Each row of numbers stands for one node and depends on some of the facts below. Use the named rows to name the rest.

Facts:
bigro: ω d; η flutre
brasta: ω c
brestir: ω b; η flutre
brukur: ω d; η klidim
buto: ω d
dokon: ω a; η genimum
drabol: ω a; η brasta
drotul: ω c; η tropa
fifer: ω d; η fluklen
figin: ω a; η niflum
fiki: ω b; η pazek
flastor: ω d; η pazek
fleske: ω a; η pesen
flogir: ω a; η stiplun
flufa: ω d; η rabrok
fluklen: ω c
fluske: ω a; η tropa
flutre: ω a
gavos: ω b; η trogres
gelam: ω d
genimum: ω d
gradak: ω d; η pesen
grakubim: ω b; η fluklen
gritatrin: ω a; η topo
gritugrok: ω b; η gelam
grodek: ω d; η klenor
groso: ω d
klenor: ω b
kleplasir: ω c; η skoplok
klidim: ω b
klizodek: ω a; η fluklen
kloflem: ω b; η niflum
kotru: ω d; η skuba
ladras: ω b; η genimum
lebreskir: ω b; η rabrok
levos: ω a; η trogres
lutril: ω b; η rinun
makem: ω a
mukles: ω a
mupi: ω c; η klenor
muvurer: ω d; η skoplok
neno: ω a; η gelam
niflum: ω d
nifol: ω c; η gelam
niklu: ω b; η pesen
nofles: ω a
pasok: ω b; η makem
pazek: ω b
pesen: ω d
pestas: ω a; η skuba
pletas: ω c; η fluklen
plipe: ω c; η genimum
plomem: ω d; η trogres
ploter: ω b; η klidim
plozol: ω c; η niflum
pluzak: ω c; η flutre
puviklam: ω d; η gelam
rabrok: ω a
radri: ω a; η makem
raklok: ω b
ratrom: ω c; η klidim
rinun: ω a
sivol: ω a; η rinun
skasko: ω d; η topo
sketriklo: ω a; η klidim
skoplok: ω b
skuba: ω a
sonil: ω c; η pesen
sovek: ω c; η pazek
stebes: ω b; η tropa
stezul: ω b; η skoplok
stiplun: ω b
stonibrom: ω a; η raklok
stuskos: ω a; η buto
temer: ω d; η nofles
tofom: ω a; η rabrok
topo: ω c
trogres: ω c
tropa: ω b
vagrik: ω b; η klenor
vaklus: ω c; η rabrok
vamal: ω a; η groso
veste: ω c; η trogres
vitan: ω b; η buto
zaflel: ω d; η rinun
zarek: ω c; η skuba

Some nodes and their rows:
figin: [  8  16 -21  -1  31 -11 -18 -12  16   1 -15   8  15   1   2  25  42  37
 -41 -21 -22 -10  28 -11   1  35  -8  -7 -11   4  30 -13  41  39  24  28
 -19  26  -1 -17  14  15  -2 -18]
sivol: [  3   2  -4   5  33 -20  -9  -4  16  -3 -10   6  12   4   2  19  34  28
 -30 -27 -24 -18  24 -10 -13  14  -8  -9 -17  10  10 -18  38  38  -3  33
 -15  10  -9   6  11   7 -14 -17]
puviklam: [ 10  23 -18   6  17 -11   4  19  10  26  14  -8  13   9  25  52  35  17
  -3  -4 -18 -29   7  24 -21  35 -16  11 -21  -8 -14   1  25  22  -1  55
 -12  28  30  27  17   6 -12   6]
sonil: [  6  -4 -14  23  60 -30   2  21 -28  17   3  21  -8 -14  -4  16  24  13
  -9  -2  -7 -23  23  -2  -6  31  -7  -3 -16   9   5   4  41  34  54  32
   2   4  10  36  -5  -7  43  -9]
gavos: [  7  14 -31   3  42 -25 -18   5   4 -12 -11   9  15  -9 -17  32  15   9
 -23 -26  17 -17  11   1 -13   1 -38 -27 -30 -17  21   2  -4   4  21  32
 -14 -13  19  10  -2  27 -22  13]
flufa: [-20  11  -2 -13  27 -25   1  19  -2   3  10  25  26  18  -6  28  33 -11
 -31  -2 -24 -15  18  -6 -38  11   9  12 -27 -40  16 -13  33  28  32  48
  21  25  19  27  25  25 -22  10]
neno: [ 20  19 -25  -1  19  -9 -11  15  14  22   0   0   5  -6  16  53  39  32
   0 -32 -21 -29  18  -9 -17  29 -17   3 -23   5 -20  -8  26  41 -17  33
 -27  21  -3  23  19   6 -13  -4]
klenor: [ 12  -8   2   2  24 -11   5  36  13 -18  -5  15  17 -24   6  15  28   4
 -22 -15   0 -17  16  26 -20 -22 -30 -31 -28  -5   3 -13  32  25 -14  59
   1   2   5  13   5  11   9   0]
skuba: [  5  -1   2   6  10 -15  -4  22   6 -22  -3  18  11 -15  13  17  36  -3
 -11 -40  -7 -15  19  -4 -19 -10  -9 -18 -29  14   4 -22  39  37 -33  27
   2   6   3  -3  26  -4   8 -20]
fluske: [ -2  -4  -1   6  48 -23  -9  -5  23   6 -17  -3  13   6   2  20  29  30
 -41 -23 -29 -21  34  -6 -10  11  -7  -6 -17   8   2 -32  37  36  -8  44
 -23   3 -18  16   5   8 -20 -15]
fleske: [ 22  -3 -27  14  52 -32   1  -3 -16  12 -13  33  -5   0  15  20  30  24
  -8 -21 -24  -8  27 -26 -16  24  -8  -3 -20   9   2 -13  38  40  16  22
   9  -1  -3  29   4   2  33 -23]
drotul: [-18  -4  14  15  56 -21  -9  20  10  10  -2 -12  10  -8 -20  16  25  19
 -44  -2 -13 -33  30  22  -4  17  -7  -6 -12   7   5 -16  42  29  23  51
 -25  10  -8  22  -4   0 -14   1]
levos: [  0  17 -29   8  39 -28 -26 -11   5  -6 -17   4  11   1 -11  34  20   2
 -16 -45   2 -16  20 -23 -12  10 -12 -15 -32   3  17 -17   2  13   0   7
 -13 -12  12   2  12  12 -29  -2]
klidim: [ 49  25  -3  14  31  16   1  34  -6 -34 -20  15  20 -19   0  23  32  -7
 -20   8   5 -18  13   3   6 -20  -8 -27   3  -7   3 -18  42  19   0  49
   0  17   1  16   4  52   3   1]
skasko: [ -6  15  -4   9  27 -18   5   5   5  -3   2   6  20  15  13  21  31   6
 -26  -4 -13 -18   7  19 -20  20  -8  -1 -19  -4  15 -10  33  20  13  50
   4  18  29   8  14  12  -5  -7]
kleplasir: [ -8   6   5  13  29 -15 -10  23  -3  -2  12   8   4 -15 -18  15  33  15
 -25 -14  -1 -29  11  12  -9  27 -11 -10 -11   5  18   6  37  36  39  32
 -18  26   9   1  12   0   3  -6]
ploter: [ 45  23  -1  16  37   8   1  17  -8 -26 -15  16  13  -2  -5  19  25  18
 -22   6  -2 -23   3  -5  -4  -8 -12 -22  12 -12   4  -3  31  22  12  46
  -7  21  -3  26   1  59 -13  -2]
niflum: [ -2  24 -19   4  23  -2  -8   7  13  -6  -8  -3  32   1  14  31  44   3
 -43  12 -14  -4  25  26   5  30  -2  -4 -21  -5  35 -23  49  18  26  54
   5  25  36 -21  14   7  23  -2]
mupi: [-15  -4  19  17  34 -24  -2  29  -4  -4  14   2   1 -12 -17  10  25  10
 -22 -18  -3 -38  10  18 -20   9 -11 -11 -13   7   3   0  32  32  18  38
 -15  12   2  20   9  -3 -10  -6]

Rows to name:
No name comes twice in this set of rows, the named rows included.
[ 31  17 -29  -6  25  -7  -4  29  16  21   5   4  10 -15   9  51  31  37
  -6 -11  -9 -29   9  17 -19  18 -39 -10 -19 -14 -15  11  17  32   6  58
 -25  21   4  33   5  24  -6  12]  gritugrok
[ 21  25  15  30  42   5  -8  27 -23 -18  -2   1   4  -5 -21  19  27   0
 -20   2  -1 -35   6  -1   7  11  15  -8  15   3   2  -5  41  27  27  29
 -15  29   1  23   5  36 -14  -4]  ratrom
[  4  19 -11   8  28  -9 -11  40   0  27  17  -9   1 -19  -6  48  34  20
  -6 -10  -6 -41  12  18 -10  38 -13   5 -17   4 -17   9  27  36  20  41
 -33  29   8  29  10  -1  -6   9]  nifol
[ 12   5 -23  19  44 -23  14  18 -18   4  -6  25  12  -2  29  24  31  -9
  -8  10 -14  -1  24  13 -10  19  -4  -1 -31   2   7 -21  51  17  15  48
  33  -2  35  23   5  -7  56 -10]  pesen
[ -3   8 -15  -3  23 -14 -27   4 -11 -12 -11  26  15  -5  20  26   2  41
 -47 -34 -19 -33   4 -18   7  15  -9   5 -41  24   5 -11  41  33   8  45
  -3   8 -14   2  30  23 -17 -28]  klizodek
[  5   4 -16  -7  26 -10 -18  20 -10 -14  -9  30  20 -16  13  24  -4  46
 -50 -13  -5 -32  -4   9   5   0 -34  -7 -43   5  12   5  31  26  30  68
   0   7  -5  10  13  38  -6 -13]  grakubim
[ 25  31   7  26  31   1   7   7 -16 -23  -6   5  18  26   9  21  29  -6
 -20  10 -12 -21  -1   6  -7   9  10  -3  11  -3   5 -14  36  12   7  42
   6  26  22  21  14  43 -21  -8]  brukur
[ -8   5 -12 -23  21 -15 -14  33   5  -9  -5  33  21 -13  -7  31  41 -14
 -28 -24 -23  -9  40 -31 -23  -7  14   1 -37 -24  12 -35  45  45   4  34
  11  18  -7  11  32  18  -8   1]  rabrok
[ 11  27 -22   3  13   0  -1  36   9  16  10  -9  22  -8  31  56  41  -1
   1   0 -10 -20  13  32 -13  24 -11   6 -32  -3 -16 -14  34  19 -13  60
  -4  24  36  16  19  -1   8   8]  gelam
[-26   4   5 -10  34 -22 -14  41 -10   6  16  23  10 -10 -35  24  32  -7
 -32 -10 -13 -29  26 -12 -26  10   9   6 -23 -29  15  -4  38  43  53  35
   0  28  -4  29  19  17 -18  13]  vaklus
[-18  11  -8   3  20 -15 -14   6 -18 -11   0  16  26  11  25  25  -1  25
 -50  -7 -16 -30  -8  15   1  21 -11  12 -42  12  12  -5  41  15  25  64
  12  11  19   6  24  20 -12 -18]  fifer
[  9   3 -22  21  48 -32  14   1 -19  13   0  24   6  16  23  22  28   8
  -9   6 -17  -9  15   7 -21  30  -9   3 -21  -1   7  -4  39  20  33  45
  24   3  31  33   2   1  38 -15]  gradak
[ -7  17  -5  10  40 -11 -19  15   4   7   2  -1   9 -12 -21  21  36  28
 -43  -2  -8 -26  23  10   7  40  -4  -6  -9   0  32   1  42  32  60  37
 -23  32   7  -9   4   6  10  -4]  plozol

The same nodes again, as new rows of numbers:
Some nodes and their rows:
fluske: [  4  33   5   8 -16  23  -3  -6 -31  -5 -14   2 -11  10 -15 -14   5  34
   4  15  28 -30 -17   2   4   2   3  10  22]
stebes: [  5  27  11  10  -2   3  17  -6 -37  -7  13 -10  -1  22 -17  -2 -23  25
  -8   9  -6 -32  -6  -3   3  -2 -11 -14  15]
trogres: [ -9 -28  31 -10 -34 -16  -4  -9  16 -43 -25  32  19 -47  10  53  -7  -9
 -32  13  14  30  41  38 -14  12 -32  40  -6]
stuskos: [  4  14   2   8   0   9   0  -4  -2  10 -11   8 -16  -9  -1 -20   6  16
   7  -6  17  -7 -11  -2  -3   1  19   2  13]
sketriklo: [ 40   2  13  31  12  -1  -8   9  -8  -5 -11  14 -13 -12  -5 -25   9  22
   8   7  26  -7  -7  -8  -2  -6  37   1 -25]
flastor: [  0  10   9 -15  -4  24   9  -8   8   8  18  -2 -10  18   4 -14  14   2
   6   3  10  -5   8 -19  -3  -8  -7 -15 -10]
gradak: [ 27  14  -4 -11 -19  10  -6 -33  31 -16   3   4  12  35  14 -13  17  16
  13 -18  -2   7  -8 -31   9 -27  11 -13  -3]
gritatrin: [  4  14   2   8   0  11   0  -5  -2   7 -11   5 -16  -9  -3 -21   4  15
   7  -4  16  -7 -11  -2  -2   1  22   4  13]
bigro: [  2  -3   4 -15   3  16   4  -4  24   9  24   5  -7  11   1 -14  16   9
  15  -1  -2  -5   0  -5  -2 -16  -8 -20   1]
kloflem: [  2   6   2  10  17 -11  19  -4  -4  10  17  -3  -6   1  -3  -7 -24  11
  -2 -10 -21 -12  -2  -1  -3  -1  -1 -26  10]
vamal: [  3  12   4  10   1  10  -1  -4  -3   8 -12   7 -17  -8  -1 -17   5  14
   8  -6  14  -6 -10  -3  -4  -1  23   4  12]
fifer: [  1  14  15 -20  -3   7  -7  29  29  -4  25   1 -26  34  -9  17  28   2
   6 -13  12   3   6 -11  11 -10  10 -20  11]
rinun: [-31 -21 -22  -9 -12   7  -9  -5 -21  13 -33   5  19 -21  11   8  -8 -34
  -5  25  26  16  -8  13  19  29   6  11  -6]
pesen: [ 10 -12 -28 -23 -44  -8 -30 -51  30 -33 -32   3  67  35  31  21   3 -26
   5  -6  -1  43 -12 -23  37 -13  10   3 -20]
temer: [  6   3  10 -12  -2  19   6  -3  20   0  18   2  -6  17  -2 -10  15   9
  13   0   4  -5   2 -11  -1 -18  -5 -12  -6]
muvurer: [ -2   9  10 -15   0  25  12  -8   8  13  17  -6 -16  17   9 -16  14  -5
   1   0  10  -2  10 -24  -5  -7  -3 -20 -12]
skuba: [-28 -29 -25  -7  -8   0 -17  -1  -7  11 -30  14  26 -25   3  12  -8 -26
   4  24  15  13 -15  29  21  22   2  10   1]
puviklam: [-14  -3   3  12  -6  11   1   3  21  -5  27  -1   8  20 -30 -17  30  -8
   0 -17   5 -22 -11 -29 -22 -35  -4   8  -4]
plomem: [  6   2  44  -9 -15  15  13 -15  32 -20  13  25  -8  -9  -4   5  10  18
   2  -2  15   1  17  -1 -10 -23  -8  -7  -1]

Rows to name:
No name comes twice in this set of rows, the named rows included.
[ 24  24 -11   9 -17   0 -10 -33  11  -9 -26   8   4   9  12 -22   7  22
   8 -26  10   9 -18 -19   3  -8  38   5  14]  fleske
[ -1  25  35   5  29  -2  22   8  -8  -1   9 -29  -6 -11  -2   5 -26   5
  19  -6 -44   0  -8  -9  -2 -22   7   1  -2]  lebreskir
[-34  12  28 -21  15  17  -9  19 -18  -4 -47 -32  25 -43  11  30 -10 -33
  41  29 -19  33 -23  10  24 -12  15  60 -16]  rabrok
[  5   9  43  18   2 -15  29 -14  11 -14  13  16 -10 -21  -7  11 -28  17
 -16 -14  -9  -1  14   3 -15 -10  -1 -14  10]  gavos
[-32 -18 -12  -6   3 -12  19  -5 -31  19  -9 -18  21  -8  20  18 -37 -58
 -30  17  -3  22  10  -8  15  32  -7 -17 -24]  skoplok
[-15   5  -6  33  -6   2  -1   5  -1   1  -4   0  -3  -4 -29 -26  20   0
  -6 -23  16 -21 -23 -20 -25 -16  22  24  13]  neno
[-20 -11 -15 -30 -14 -28 -39  61  11 -16  -7  -6 -15  24   0  74  22 -38
 -24  -7   9  33  21  25  25  34  -3  14  15]  fluklen
[ 14  20  -4 -10   2 -11 -15  36  12  -9  11 -10 -43  24  -2  21  25  12
 -14 -24  -2   3  21   4  -9  12   0   6  21]  pletas
[ 41 -49  13  31  19 -39  -6  24 -25 -19  -7  12  44 -11  -5  19 -32 -25
  -7  37   1  17   6   5  22   8  13 -12 -75]  klidim
[ 40  18 -20  -2 -15 -10 -13 -27  13 -20 -10 -10  -3  24  22 -11  15  24
  -6 -30 -14  10  10 -12 -13  -6   1  16   7]  sonil
[ -3  31  27   0  17  19   6   7  -5   4 -19 -16 -16 -24   1  -9   3  14
  32  -1  -7   2 -19  -6  -3 -17  26  28   6]  tofom

The same nodes again, as new rows of numbers:
Known rows:
fifer: [ 32  11  22  -4 -29 -21  -4  29  17  13   2 -12  26  -7  17  12  37  33
 -11  36 -16 -55 -29 -11   4 -37  19 -18   2 -13 -10]
klizodek: [ 20  24  39  -5  -3 -15  -4   8  23  -8  23 -20  15   6  25  26  28  -2
  -3  14 -30 -79   4 -14   4 -22  17 -23 -19  -5 -13]
gritugrok: [  0 -14   0 -20   0   6 -16   0 -16  -6  -4 -29  32  -6 -33 -22  15   8
  -9   6   0  -5 -11 -31  10  -8   8  18 -44  -3  35]
neno: [  3 -13  26  -3  18   8 -26  -7 -16 -12  13 -41  15   9 -10  -7  11 -14
   0   7   8 -31 -18 -65  -5  -9  -5 -15 -42  -1  27]
dokon: [ -8  11  33  -2   6  -1 -15  13  -6  -3  17 -11 -18  11  -2  14  -4 -25
  23 -25  -1 -29  -1 -17  -1  15   4 -15  -1   5  10]
sketriklo: [ -2  64  32  -1  20 -30  15   8  20 -20  25   5  -2   5  17 -15  15 -16
 -29 -18  19 -27   0 -29 -12  28  33 -30  15   0  12]
figin: [  3  10  35   9   5  11 -11  16 -13  -6  18 -19 -27   5  -3  13   1 -24
  23 -28  -4 -23   3 -12  -2  21   8 -12  -9   5  11]
fleske: [-17  45 -19  15  16  39  -7  -2 -16  10   7  -3  13  -7  32   4   4 -33
   0 -20  -2 -73   0 -12 -10  64 -36   9   6  13  16]
gradak: [ -6  33 -36  19  -8  32 -11  16 -22  30 -13   4  24 -20  24 -11  13   3
 -10   4  15 -49 -33  -7  -9  49 -34  14  25   5  20]
pestas: [ 22  29  35  18  17   3 -11   8 -15  -4   7  -9 -22   6   3   5  -2 -24
  25 -19  -4 -27  22 -23  -3  11   1  -3 -12   8  13]
plomem: [ 14 -33  16  -7  -3  25 -20  46 -18  11 -17 -17  -2 -28  29 -33 -21  32
 -28   5   7 -31 -22  -6  16   8  19 -44  17  18   2]
levos: [  2 -22  33 -10  23  30 -21  25 -12  -9   4 -26 -13 -15  39 -17 -30  -5
 -17 -16  -7 -56  11 -10  17  24  18 -48  -3  27  -2]
drotul: [  8 -13   5  12  -9 -12 -19   8   6   6   4   5 -16  -4   9  -8   2 -23
  -2 -36 -10  21  -6  -2   5 -37  -3  27   6  16  11]
makem: [-10 -14 -12   0  28  18  16 -44   7 -21   2  -7 -10  17  -3  23  -9  -6
  15  37   9  21  23  20 -17   9 -12 -17  -8 -15 -32]
nofles: [-11 -14 -13   1  29  16  19 -44   6 -21   3  -6  -9  17  -1  22  -9  -5
  11  40   7  20  24  19 -19   6 -13 -17  -8 -15 -33]
skuba: [ 10  -2  -5  17  34  22  16 -41  -3 -20  -4  -8 -23  15  -6  20  -8 -10
  26  37   7  29  39  22 -19   4 -11  -5 -16 -13 -29]
trogres: [-11 -87 -40  -9  18  37  -2 -26  16 -15 -13  -7 -11 -21  40 -19 -30  12
 -46  24  -6  49  12  51   8 -29  -1 -17  10  14 -45]
topo: [-12 -48 -44   4   6   5   9 -47  23 -10  -4   8  -7   3   5   7  -4  -4
 -11  22  -1  70   6  38 -11 -39 -18  18   8  -8 -35]
niflum: [  2 -37 -24  12  -4  22  15 -13  -8  -1 -13 -10 -19   3 -22  13   7  27
  13  50  20  57 -12  35 -20   0  -1  -9   9 -26 -27]

Rows to name:
No name comes twice in this set of rows, the named rows included.
[  3 -56   2  -7   0  19 -27  23   4   1  -2 -10  -9 -30  46 -32 -24  -3
 -46 -31 -16  -7  -6   8  24 -25  13 -14  14  36  -4]  veste
[ 10  30  28  27 -12 -11  33  13 -17  12  28  22   2  17   9  14 -25  17
  -6 -47 -18 -38  18 -73   2  35 -25 -37 -10  -4   1]  tofom
[-22  46 -45   1  -1  36   1   3 -15  16 -10  10  31 -22  11 -10   7 -10
  -9 -19  -8 -47   6  22   5  66 -23  41   3  12  25]  niklu
[  6 -42 -35  -5  -9 -10  16 -44  51 -13   6  -1  19   0  27  25  30  14
 -30  54 -30  25   6  49  -6 -74   0   9  -6 -18 -58]  fluklen
[ 16 -25   7  -3  -8   3 -25  12 -23  10  -7 -33  25  -4 -19 -23  20  23
  -9  27  21  -5 -51 -62  -6 -23  -1  -9 -21 -10  32]  puviklam
[ -3  10   8  -5 -14   5  -1  25 -13   0  -1  -5 -12  -7 -25  -2   6   0
  11 -27 -12   1   9  22  13  24  20  23 -12   3  19]  kloflem
[ 20  16   9  29 -38 -19  33  35 -26  33   6  28  12   6   0  -1 -16  53
 -16 -25  -3 -13 -14 -67   2  18 -22 -32  11 -15   5]  flufa
[  9  22  34  10  13   1 -12   8 -10  -4  10  -8 -20   9   2   9  -4 -26
  26 -21  -1 -29  11 -21  -1  10   3  -7  -8   8  11]  fluske
[  5  21   9  -4  -6  -3  -1  17 -11   3  -8   5  -3  -4 -19  -6   0  -3
  16 -20  -7  -1  17  13  13  11  14  26 -10   7  20]  stebes

